Each row has a hidden trait or not; one of two labels after the row says which. A new part has a new trait and new labels.
[0.53,1.10,0.68,-0.45,0.27,-0.20,0.15,-2.76,1.31,0.64,1.29,1.21,1.52,-2.26,0.77,-0.33,2.54,0.90,-0.11,2.88,-0.80,-2.89,-1.16,-0.35,-0.58,-0.72,-0.21,0.11,0.13,-4.04,-0.74,0.05]
J
[1.34,0.63,1.04,0.67,-0.84,-0.17,-2.25,-4.75,0.02,-0.38,3.06,-1.84,-1.74,-2.32,1.32,0.86,0.07,0.73,0.10,0.45,-1.51,-5.94,0.89,1.96,-0.94,0.90,-2.45,1.89,-0.29,-1.45,-0.51,-2.16]
U
[0.27,0.72,2.05,-1.50,-0.20,0.56,-3.73,-3.22,-0.12,-1.78,-3.68,-9.99,-6.87,-6.39,-3.77,3.45,4.30,-2.16,1.69,-3.52,-2.35,-4.47,0.55,1.13,-1.10,2.07,1.85,2.29,-0.83,-1.18,-1.13,1.55]
U
[-4.96,-6.24,1.49,-0.28,-0.43,1.07,1.25,-0.54,2.02,0.29,5.64,-7.39,0.45,-2.77,7.17,0.22,0.62,2.03,0.39,3.53,-1.91,-1.92,-3.31,1.30,-1.08,0.95,-2.55,1.70,-1.08,-1.02,-1.04,-0.30]
J
[-0.19,-3.23,1.94,-0.69,-0.71,-0.31,-0.82,-4.14,-1.39,1.18,-3.31,-9.34,-1.71,-3.42,1.32,3.08,1.19,1.93,-1.03,1.32,-3.73,-1.95,-1.24,-0.10,-6.66,-2.14,0.46,-2.01,-0.30,-1.83,-2.16,-1.30]
U
[0.38,-0.23,2.83,-2.06,-0.40,0.36,-1.29,-2.80,0.21,2.78,-1.05,-7.62,-1.99,-0.44,0.24,5.68,0.97,2.67,-1.84,-3.42,-4.34,-4.29,-0.52,1.71,-1.29,-0.27,1.08,-2.22,-1.42,-1.41,-3.66,0.17]
U
[1.21,-0.76,1.74,-0.06,-0.89,-0.22,-1.46,-2.11,-0.39,-0.38,-0.34,-2.39,-0.03,-5.43,1.26,1.72,1.22,1.01,-0.09,-1.00,-0.12,-2.79,-0.70,0.45,-3.24,0.41,-0.55,-0.37,-0.75,-2.11,-2.98,-0.35]
U
[0.41,-0.62,1.65,-0.62,-0.11,-1.11,-2.89,-1.13,-0.77,-2.73,-1.52,-1.07,0.52,-2.65,0.65,1.89,0.21,1.62,-0.28,-0.66,-0.67,-5.27,0.74,2.94,-1.29,-0.90,-1.61,0.65,-2.14,-1.42,-1.55,-2.81]
U
[0.23,-2.10,1.21,-0.90,0.16,0.04,-1.99,-3.32,0.18,-1.93,-2.33,-8.76,-7.17,-1.02,-2.31,1.39,3.25,-3.98,0.42,-2.16,0.77,-1.61,-0.02,0.65,-0.15,2.98,-1.07,4.34,-0.68,-0.64,0.35,0.42]
U
[0.88,-1.67,0.17,0.85,1.11,0.55,2.59,-0.96,0.17,-0.75,0.57,1.33,1.06,-4.58,1.38,1.90,-0.23,-2.23,0.36,0.86,-0.28,-0.44,0.75,-1.84,-1.70,2.41,-1.95,0.46,0.12,0.74,0.33,-0.07]
U
[-4.78,-4.54,1.81,-1.88,-1.05,0.92,0.37,3.96,1.70,2.01,4.90,-4.09,-5.03,-2.01,6.58,2.85,1.78,2.15,0.31,-2.39,-1.80,3.67,-4.07,1.30,-2.13,-1.88,-1.22,0.96,0.24,5.00,-2.55,0.40]
J
[0.40,-0.38,0.98,0.16,1.19,-0.14,-1.72,-0.45,-0.65,0.44,-1.54,-2.40,-0.66,-1.27,0.40,0.54,0.88,0.29,-1.59,-0.30,-1.30,-1.12,0.07,0.34,0.04,1.36,-1.71,-0.23,-0.45,-0.26,-1.74,-0.67]
U
[2.45,-0.95,0.95,-0.17,0.48,0.06,-4.19,-0.39,-0.32,-2.53,-3.30,-2.92,0.50,0.64,-3.61,-0.45,0.80,-4.33,1.18,-1.15,-4.89,-1.43,0.01,0.78,-0.21,2.97,0.51,-0.44,-1.21,-0.31,-0.74,0.11]
U
[0.66,0.77,2.10,-1.30,-0.31,-0.67,-1.75,-3.30,-0.41,0.82,-0.30,-6.61,0.02,-2.51,2.10,6.28,1.17,1.74,0.23,-2.76,-5.06,-2.80,0.31,3.42,-0.34,-1.27,0.42,-0.82,-2.41,-1.61,-2.58,-2.82]
U
